Here is a tiny trained network, its code and every weight. The questions are about switching its units off for an input and a class, where a switched-off unit gives its printed mean instead of its output.

import numpy as np


def w(rows, s, z=0):
    codes = np.array(rows[::2]) - 128.0
    scale = np.full(codes.shape[1], s)
    scale[-1] = z or s
    return codes * scale


def norm(h):
    return h / np.sqrt((h * h).mean(-1, keepdims=True) + 1e-5)


def f(y):
    return np.maximum(y, 0)


def log_softmax(a):
    a = a - a.max(-1, keepdims=True)
    return a - np.log(np.exp(a).sum(-1, keepdims=True))


def net(x, mask):
    res = np.array(x, float).reshape(1, 2) / 4 @ E
    u = 0
    for l in range(3):
        y = f(norm(res) @ A[l][:, :-1].T + A[l][:, -1])
        res = res + np.where(mask[u : u + 4], y, B[l][:, -1]) @ B[l][:, :-1]
        u += 4
    return log_softmax(norm(res)[-1] @ U[:, :-1].T + U[:, -1])


A, B = {}, {}
E = w([
[128,207,70,95,101,62,69,172],'x0',
[238,138,192,231,187,67,5,69],'x1',
],0.011)
A[0] = w([
[229,109,206,242,181,101,19,76,110],'L0N1',
[181,125,154,162,159,81,66,100,2],'L0N2',
[137,133,169,140,146,146,125,213,32],'L0N3',
[190,124,185,216,165,99,1,122,113],'L0N4',
],0.044,0.0039)
B[0] = w([
[250,187,143,166,137,158,104,80,255],'L0N1',
[197,88,165,180,147,147,117,101,191],'L0N2',
[184,226,184,136,99,187,171,67,128],'L0N3',
[240,195,158,178,186,229,157,94,231],'L0N4',
],0.025,0.064)
A[1] = w([
[195,163,156,155,150,117,77,78,252],'L1N1',
[181,180,109,141,117,47,3,144,131],'L1N2',
[192,57,223,214,182,150,104,71,103],'L1N3',
[168,178,183,121,155,103,71,101,116],'L1N4',
],0.025,0.0033)
B[1] = w([
[253,70,191,178,108,144,110,138,236],'L1N1',
[96,175,171,137,227,147,106,98,162],'L1N2',
[226,202,102,172,167,169,92,76,254],'L1N3',
[140,163,46,109,96,172,201,99,193],'L1N4',
],0.035,0.029)
A[2] = w([
[98,62,169,136,134,211,237,115,191],'L2N1',
[49,17,170,115,159,106,187,97,39],'L2N2',
[155,140,134,152,164,196,161,84,178],'L2N3',
[148,4,152,148,93,90,93,135,4],'L2N4',
],0.038,0.0035)
B[2] = w([
[100,78,105,138,157,133,133,79,215],'L2N1',
[179,137,96,120,87,141,137,131,177],'L2N2',
[60,138,167,103,146,107,136,163,253],'L2N3',
[185,50,193,105,116,2,89,142,128],'L2N4',
],0.035,0.038)
U = w([
[148,29,175,106,107,25,90,160,2],'0',
[84,16,41,111,132,148,160,66,185],'1',
[83,138,69,67,31,89,152,224,113],'2',
[133,82,124,147,73,123,92,165,16],'3',
[252,159,158,182,168,191,107,98,186],'4',
[41,163,164,96,201,128,131,157,163],'5',
],0.015,0.0054)

Each question gives the input, the list of numbers given to net, and the class t.
The units are the neurons (one row each of A and B). Each row of codes is followed by its name. A weight is (code - 128) times the scale printed after its matrix; where a second scale follows, it is the last column's (A, B and U).
mask holds one flag per neuron, layer by layer. A switched-off neuron (its flag False) gives its mean, the last column of its row in B, instead of its output. The means were averaged over made-up inputs and are rounded, as every weight is.
A unit's drop is (log p(t) with every unit on - log p(t) with that unit switched off) / (log p(t) with every unit on - log p(t) with every unit switched off).
top k neurons: the k neurons with the biggest drops, biggest first
k most important neurons of layer l: the k neurons of layer l with the biggest drops, biggest first
drop when u is switched off: that unit's drop, to one decimal
input [-4,-1], class 5: 2 most important neurons of layer 0 -> [L0N2 L0N1]
input [2,-4], class 1: 3 most important neurons of layer 1 -> [L1N3 L1N1 L1N2]
input [-8,-4], class 5: top 3 neurons -> [L0N1 L0N2 L0N4]
input [8,-6], class 2: 3 most important neurons of layer 1 -> [L1N1 L1N3 L1N2]
input [8,-5], class 5: 2 most important neurons of layer 2 -> [L2N2 L2N1]
input [-7,-6], class 1: most important neuron of layer 1 -> [L1N3]
input [1,-3], class 1: 3 most important neurons of layer 1 -> [L1N3 L1N1 L1N2]
input [7,-8], class 2: 3 most important neurons of layer 1 -> [L1N1 L1N3 L1N4]
input [5,-4], class 2: drop when L2N1 is switched off -> 0.6
input [6,-7], class 2: drop when L2N3 is switched off -> 0.1
input [2,-1], class 5: drop when L1N1 is switched off -> 0.4
input [6,-8], class 1: 2 most important neurons of layer 2 -> [L2N3 L2N2]
